In the rows, zero is written as 128.
Known rows:
[117 136 129 104 128 126 122 121 149  81 167 111 119 140 110 146  88 113
 127 153  87  86 138 104  97 118 110]: klede
[122  87 144 146 138 141 148 155 144 137 103 171 111 158 158 153 161 137
 171 111 142 182 159 132 150 134 150]: vitel
[134 118 180 102 117 144 104  93 161  86 181 103 105 122  88 152  90 136
 124 129  80  86 122 113 105 115 132]: grumun
[118 147 148 110 116 136 115 119 140  86 167 116 121 130 115 150  87 106
 126 144  92  88 129 107 102 129 126]: seplestal
[147 108 105 112 140 149 128 104  94 173 178  29 221 132 183 149  93 102
 101 141 158  76 109 134 135 123 121]: sepe
[140 138 116 137 123 117 121 118 110 132 115 145 133 124 124  81 146 146
 105 122 149 142 127 129 148 131 130]: dapli
[127 137 124 128 137 126 110 108 127 154 110 102 126 104 109 127 120 122
  97 139 112 126 111 140 105 130 117]: nidesta
[138 142 107 131 127 114 119 118 113 129 125 137 132 119 116  79 148 143
 118 118 150 148 124 138 156 141 132]: guples
[126 124 105 122 148 116 117 110 136 150 111  97 126 115 105 122 122 128
  97 147 107 124 120 136 101 117 101]: grasutrin
[132 137 125 113 112 122 132 132 129  59 173 158 129 159 128  96 113 138
 134 136 125 106 153  89 140 122 125]: ragum
[124  83 146 145 137 141 147 152 144 136 105 172 110 157 157 152 160 140
 170 110 141 184 158 131 150 133 151]: trubra
[130 126 133 125 139 125 107 100 133 154 113  94 120 102  99 131 120 131
  96 133 107 124 109 144 106 124 117]: dipas
[142 155 106 118 131 137 141 145  95 164 111 168 108 129 112  81 160 142
 113 156 159  99 123 129 153 139 135]: tiska
[150 126 128 101 108 109 149 131 100 157 160  64 178 103 152 155 115 140
 110 120 133  81  79 135 117 121  90]: donu
[104 173 134 106  98 152 124 146 178  78 138 112 166 108 112 136  94  92
 144 137  87  94 118  93  97  93 137]: stiklogi
[111  85 155 139 151 151 134 143 155 162 101 130 104 136 149 202 133 111
 161 134 102 170 139 139  98 138 137]: dustir
[ 99 159 100 164 139  75 119 116  98 131  90 100 113 109 129 151  98  96
  94 122 120 124 120 153  90 131  93]: pubos
[132 136 126 113 113 122 130 130 129  58 172 158 128 159 127  97 113 138
 134 136 124 106 153  90 140 121 124]: ruplo

Facts:
ε d <- badrus,drakopok,drastor,drastu,dresik,flige,flimom,flostam,flubral,fova,griker,grivem,grumun,grutul,klagre,klede,klogris,klokem,klutrok,kugruk,mafaklon,pefi,plosol,ragum,ruplo,sagram,seplestal,skidruk,sotres,stiklogi,subran,tadi,tastizas,zesu
ε b <- bibar,bitrus,brozaklum,diskom,dripu,dustir,fluvesel,gabron,gibral,gotidras,grakluflun,grefas,griskel,klezo,kloneflar,lagres,lugabon,neklos,nitra,pevu,relu,ripi,skiri,stifopli,stikar,stustas,sugros,teflam,tragagron,trubra,vitel,zaflok,zorel
ε a <- branak,bregra,bride,britok,bruder,dapli,dipas,dralagam,drepluk,dretruvar,drisol,drubi,febra,feso,fiskim,flanor,flastim,fonor,gidrok,grasutrin,gripon,guples,kaskos,keplos,kugren,kuve,lebrek,loplidos,miplifor,moker,nanok,nedruk,nidesta,noson,pebizo,piza,pleplan,plise,potur,pubos,ragrok,reku,skastus,skostal,skufer,sodrum,stagru,stibrok,stonon,sturuk,tiska,tragam,tridim,troklu,vobur,voder,vudran,zaduker,ziklim,zosem,zosiduk,zube
ε c <- brorer,disti,donu,gitrer,griklas,keso,kloki,pludrol,plugrin,rugistur,sepe,vutor,zovok
branak τ: piza
britok τ: skastus
brorer τ: flimom
dipas τ: drubi
diskom τ: kloneflar
donu τ: brozaklum
drakopok τ: stiklogi
drastu τ: fova,kugruk
dretruvar τ: bruder
drisol τ: zosiduk
drubi τ: dralagam,pebizo
dustir τ: klutrok,stikar
flastim τ: branak,piza
flige τ: klagre
flimom τ: brorer
flostam τ: klede,plosol
flubral τ: ripi,skidruk
fova τ: zorel
gabron τ: plise,tragam
gibral τ: zube,febra
gidrok τ: ruplo,bitrus,plosol
gitrer τ: sepe,zosiduk
grasutrin τ: bitrus
griker τ: klogris
gripon τ: grivem
griskel τ: moker,griklas
grumun τ: kugruk
keso τ: zovok
klagre τ: dresik
klede τ: grutul,plosol
klezo τ: nitra
klokem τ: grivem
klutrok τ: dripu,gibral
kugren τ: vitel
kugruk τ: grumun
lugabon τ: britok
mafaklon τ: gripon
moker τ: lagres,griklas
nanok τ: tiska,keso,zovok,stagru
nedruk τ: tridim
nidesta τ: sugros,grivem
nitra τ: tiska
noson τ: flimom
pebizo τ: trubra,drubi,dralagam,dipas
piza τ: rugistur,branak
plise τ: kaskos,tragam
plosol τ: grasutrin,drastor
plugrin τ: skastus
pubos τ: plugrin,zosem,dretruvar
relu τ: brozaklum
ripi τ: flubral
sagram τ: fova,grumun,zorel
sepe τ: drisol
seplestal τ: sugros,mafaklon,grivem
skastus τ: pubos,drepluk
sodrum τ: nitra
stagru τ: zaflok,keso,nanok,klezo
stiklogi τ: skostal,noson,subran
subran τ: brorer,stiklogi
tadi τ: ruplo,drastor
tastizas τ: subran
teflam τ: febra,dustir
tragagron τ: feso
tridim τ: ripi
vobur τ: plugrin,lugabon,miplifor
zaflok τ: tiska
zosem τ: lugabon,dretruvar
zosiduk τ: drisol
zube τ: teflam
Δ loplidos <- bitrus,drastor,flostam,gidrok,grasutrin,grutul,klede,plosol,ragum,ruplo,tadi
Δ keplos <- branak,flastim,piza,rugistur
Δ kuve <- britok,bruder,drepluk,dretruvar,lugabon,miplifor,plugrin,potur,pubos,ragrok,reku,skastus,vobur,zosem
Δ grefas <- brorer,drakopok,flimom,noson,skostal,stiklogi,subran,tastizas,zesu
Δ troklu <- brozaklum,donu,relu,stustas
Δ guples <- dapli
Δ lebrek <- dipas,dralagam,drubi,pebizo,trubra
Δ neklos <- diskom,kloneflar
Δ zaduker <- drastu,fova,grumun,kugruk,sagram,zorel
Δ vudran <- dresik,flige,klagre
Δ vutor <- dripu,dustir,febra,gibral,klutrok,stikar,teflam,zube
Δ kloki <- drisol,gitrer,sepe,zosiduk
Δ disti <- feso,tragagron
Δ bregra <- flanor,pefi
Δ stibrok <- flubral,nedruk,ripi,skidruk,tridim
Δ bride <- fluvesel,gabron,kaskos,plise,tragam,ziklim
Δ skufer <- gotidras,pludrol
Δ sotres <- grakluflun,keso,klezo,nanok,nitra,sodrum,stagru,stonon,tiska,zaflok,zovok
Δ badrus <- griker,klogris
Δ fiskim <- griklas,griskel,lagres,moker,pevu
Δ pleplan <- gripon,grivem,klokem,mafaklon,nidesta,seplestal,sugros
Δ bibar <- kugren,sturuk,vitel
Δ fonor <- skiri
Δ voder <- stifopli

Rows:
No name comes twice in this set of rows, the named rows included.
[143 135 127 140 121 122 114 114 103 134 117 150 133 121 132  82 144 148
 100 125 144 149 122 123 139 141 128]  febra
[111  80 156 135 153 143 136 138 166 159 101 121  97 136 135 206 133 117
 160 124 101 162 142 149 107 129 135]  ripi
[107 153 104 159 139  88 118 113 105 137  94  99 114 107 122 145 102 101
  97 124 123 121 116 151  91 127  99]  zosem
[111 166 106 123 117 144 118 141 170 146  78  99 181  78 109 111 131 106
 119 129 107 132  95 121  95  88 127]  noson
[168 128 130 107  92 104 148 137  77 136 179 109 182 113 172 109 140 165
 123 103 164 116  85 125 153 148 105]  vutor
[152 142 120  85 117 125 168 157  88 188 156  84 155 106 141 156 127 136
 116 150 142  39  75 137 121 127  96]  keso
[121 149 107 138 109  53 156 138  67 132 138  64 162 108 174 184  89 114
 103 100 139  83  87 148  98 128  63]  plugrin
[135 147 121 133 110 122 131 122 121 127 101 140 145 124 120  82 145 141
  99 120 149 145 132 131 162 116 133]  skostal
[ 97 186 122 106  92 164 121 168 199  75 126 117 197  89 117 121 102  87
 164 130  84 101 102  76  81  76 142]  flimom
[129 135 129 129 136 129 105 107 122 158 112 104 126 102 115 130 119 121
  94 144 108 129 107 137  95 137 115]  zube
[130 159 106 108 144 149 140 143 113 194 105 125  96 111  92 129 137 112
 109 185 124  73 107 143 109 137 121]  stagru
[113 109 131 117 157 171 167 180 147 198  95 153  75 143 128 200 152 104
 175 173 120 114 139 146 113 138 142]  zaflok
[142 137 104 160 125 115 126 112 111 124 124 135 117 116 114  77 139 135
 128 110 171 138 118 142 145 122 129]  kuve
[123 149 114 117 150 134 121 128 118 175 104 115 114 108 101 128 130 121
 104 154 119  88 110 141 109 129 125]  sodrum

Now the same objects, written a new way:
Known rows:
[112 123 138 133 128 121 126 160 112 115 158 151 141 114 118 122 171 132
 126 118 136 134 120 116 132 127 156 146 147 119 130 152 101 203 134 102
  83 113 128 140 127 121 155  96]: rugistur
[120 123 133 171 121 129 172 162 112 119 133 125 140 118 119 122 114 105
 127 129 121 110 123 110 121 123 173 155 160 120 132 112 103 139 151 127
  84 110 122 113 129 123 143 162]: sotres
[109 128 116 133 123 111 175 176 112 116 116 154 129 120 116 122 139 115
 126 113 129 138 120 111 116 126 165 142 168 120 122 125 107 151 160 112
  84 108 124 113 116 124 148 156]: badrus
[141 134 125 120 130 133 113 112 156 118  91 118 118 148 159 145 111 132
 128 125 119 127 134 155 131 138 101 113 115 153 115 133 178 111 109 171
 192 169 129 117 114 121 108 152]: ripi
[109 148 102 125 123 157 123 119 115 113 171 120 118 121 118 126 113 146
 123 111 130 139 118 126 137 126 150 119 125 122 137 122 107 117 118 102
 137 118 126 156 110 141 142 116]: seplestal
[110 153 113 130 129 138 135 114 151 108 152 119 115 119 134 118 111 135
 127 114 190 132 115 136 167 123 172 117 121 119 149 123 118 113 134 103
 127 117 131 143 136 173 129 116]: tadi
[158 123 143 122 136 107 117 121 157 178  92 123 124 123 117 130 134 126
 131 185 103 103 137 139 139 139 100 119 117 139 113 149 156 112 118 171
 145 118 125 111 136 116 107 142]: skiri
[141 121 131 123 126 108 151 150 115 123 100 139 131 119 117 123 140 104
 126 126 128 130 126 112 106 124 134 135 163 125 121 123 130 115 143 122
  89 114 126 111 131 122 138 155]: fonor
[112 124 118 126 126 151 113 114 119 113 126 120 116 120 131 126 112 133
 127 113 126 135 122 135 118 126 125 118 124 135 134 111 136 112 115 109
 147 141 127 141 119 126 131 125]: flastim
[110 173 105 125 123 160 118 113 120 110 157 122 114 119 119 122 111 150
 122 111 119 140 119 138 133 127 156 119 124 131 124 111 111 116 115 101
 142 119 123 169 105 147 142 128]: kugruk
[137 123 131 125 124 106 140 158 117 133 101 141 123 115 115 125 123 114
 127 135 121 131 123 116 106 125 129 137 149 140 115 126 131 119 145 124
  87 113 121 112 131 122 137 155]: zaduker
[109 147 103 125 126 157 121 114 116 111 159 123 117 120 118 121 108 143
 122 113 130 121 119 123 141 127 151 122 132 124 122 122 106 117 116 102
 144 122 124 160 107 132 137 111]: sagram
[141 122 131 125 126 106 145 160 113 133  98 140 125 117 115 123 120 109
 127 133 122 130 123 116 106 125 132 141 154 136 115 126 132 119 147 124
  89 114 122 110 129 121 132 152]: skufer
[118 120 125 126 127 115 121 124 116 134 127 132 148 119 115 124 142 127
 128 119 111 103 128 112 125 129 109 146 122 121 138 123 111 121 123 102
  90 114 126 120 136 124 117 128]: febra
[155 127 155 121 135 124 121 108 167 124  92 119 111 149 166 146 109 124
 126 111 106 114 148 159 117 128 102 113 114 151 114 111 156 115 117 150
 208 212 129 112 107 116 110 108]: lugabon
[114 124 150 126 127 139 128 108 140 115 121 123 113 125 135 125 108 128
 126 110 112 143 124 140 106 125 113 115 116 129 130  83 126 147 142 102
 158 169 132 119 119 125 132  98]: vobur
[158 124 133 122 149 106 115 113 143 185  94 125 140 123 116 126 128 127
 130 179 104 102 139 131 141 145  99 132 119 139 112 157 147 112 113 165
 147 129 124 112 129 115 109 141]: dripu
[128 126 115 119 127 135 114 111 150 117  97 118 128 158 143 151 137 134
 126 117 122 140 145 150 122 139 100 114 116 139 116 138 186 112 111 175
 189 170 134 113 118 122 112 149]: dustir

Rows:
No name comes twice in this set of rows, the named rows included.
[166 126 146 121 165 104 123 110 201 134  89 121 115 118 126 123 143 116
 129 222 163 101 120 142 172 135 101 120 113 122 112 154 154 112 118 144
 132 138 126 111 161 119 108 147]  bitrus
[163 122 125 119 127 104 121 141 129 175  91 138 138 125 116 127 163 118
 129 172 104 132 154 136 109 141 101 121 121 153 109 156 180 112 114 179
 124 117 126 110 118 118 111 178]  grefas
[147 123 134 127 129 107 149 140 131 118  97 129 117 117 119 119 134 107
 130 161 164 117 119 120 133 125 143 134 152 126 115 132 136 115 155 105
  86 112 127 110 148 125 121 153]  loplidos

The same objects again, as new rows of numbers:
Known rows:
[113 100 158 181 168 140 124 139 118 147 113 123 154 143 128 112 111 176
 123 124 135 192 146 157 189 122]: drastor
[117  91 217 170 108 111 141 155  98 140  93  99  78 132 136 110 176  96
 138 162 115 165 100 112  57 100]: bibar
[125  89 213 154  85 125 153 171 144 115 107 123  71 119 131 115 171 114
 149 106 125 115 105 151  37 100]: diskom
[125  89 216 154  86 125 153 172 145 115 108 124  71 118 129 116 170 114
 148 105 126 112 106 151  38 100]: relu
[112  98 217 204  62 114  94  65 157 145 158 133  88 149 106 111 122 188
 127  71 136  53 149 148 125 147]: flimom
[115  91 135 162 147 119 156 162 155 120 139 139 147 142 113 133 107 172
 132 123 141  84 149 159 113 139]: mafaklon
[122  98 178 191 161 136 156 132 155 109  98 139 146 139  97 120 105 176
 118 169 140  60 153 159 109 134]: grumun
[116  93 151 186 167 129 152 132 154 128 137 137 152 131 120 120 105 186
 145 104 141 175 144 159  61 139]: flostam
[144 165  68  94 139 133 140 100 152 110 154 139 140 111 122 150 107 136
 134 118 131  79 136 113 124 141]: nedruk
[134 171  61  85 150 136  83 158 150 137 145 130 143 150 134 127 121  98
 132 139 110 188 104 124 209 132]: tiska
[141 169  70  92 141 143  93 101 110 136 145 134 152 126 130 130 120 105
 113 136 122 152 136  94 213 129]: dapli
[146 155  64  93 135 134 151 130 155 110 156 140 140 108 116 144 107 116
 126 124 140  78 145 113 158 135]: zube
[117 148 138 137 160 105 141 118 102 138 118 130 149 138 141 113 120 103
 118 164 122 150 124 107 218 137]: kloki
[126 134  95 121 146 121 153 150 148 113 150 138 131 125 134 126 108 152
 139 110 133  91 148 148 119 140]: donu
[138 168  61  87  91 139  75  84 105 135 116 120 151 115 148 136 118 107
 109 127 141 126 138 102 198 141]: potur
[138 168  62  87  91 139  76  89 103 137 116 119 151 115 148 140 119 106
 109 121 141 125 137 101 199 140]: miplifor
[119  90 217 145  89 138 131 172 102 142  95  97  79 133 135 111 177  99
 136 125 118 173 108 139  47 100]: skiri
[144 165  66  90 136 142 119 136 125 135 152 135 152 120 123 125 119  97
 110 144 132 150 147  94 219 117]: febra

Rows:
No name comes twice in this set of rows, the named rows included.
[145 169  80 113 153 142 135  74 153 109 135 139 136 109 103 125 106 139
 120 166 131  61 148 146 124 136]  flastim
[118  90 119 156 143 120 157 173 156 121 148 139 147 141 112 127 107 153
 126 127 145  95 151 159 145 134]  klutrok
[114 106 215 143 119 141 127 177 113 140  96  92  80 147 147 118 176  96
 127  87 105 172 100 155  42 100]  grakluflun
[112  96 215 202  67 117 111  75 157 142 157 137  99 149 105 116 120 188
 133  75 133  52 149 155 111 146]  subran
[111 100 168 140 123 139 111 147 101 147 114 138 152 149 108 128 152 177
 122 143 116 131 151 156 211 134]  zesu
[116 157 213 199  63 119  91  63 156 139 157 132  75 142 123 111 121 186
 134  70 127  52 150 101 135 147]  brorer
[114 170  78  97 161 133 120 172 134 140 134 121 146 150 147 121 124 102
 121 106 109 180 126 154 205 128]  zovok

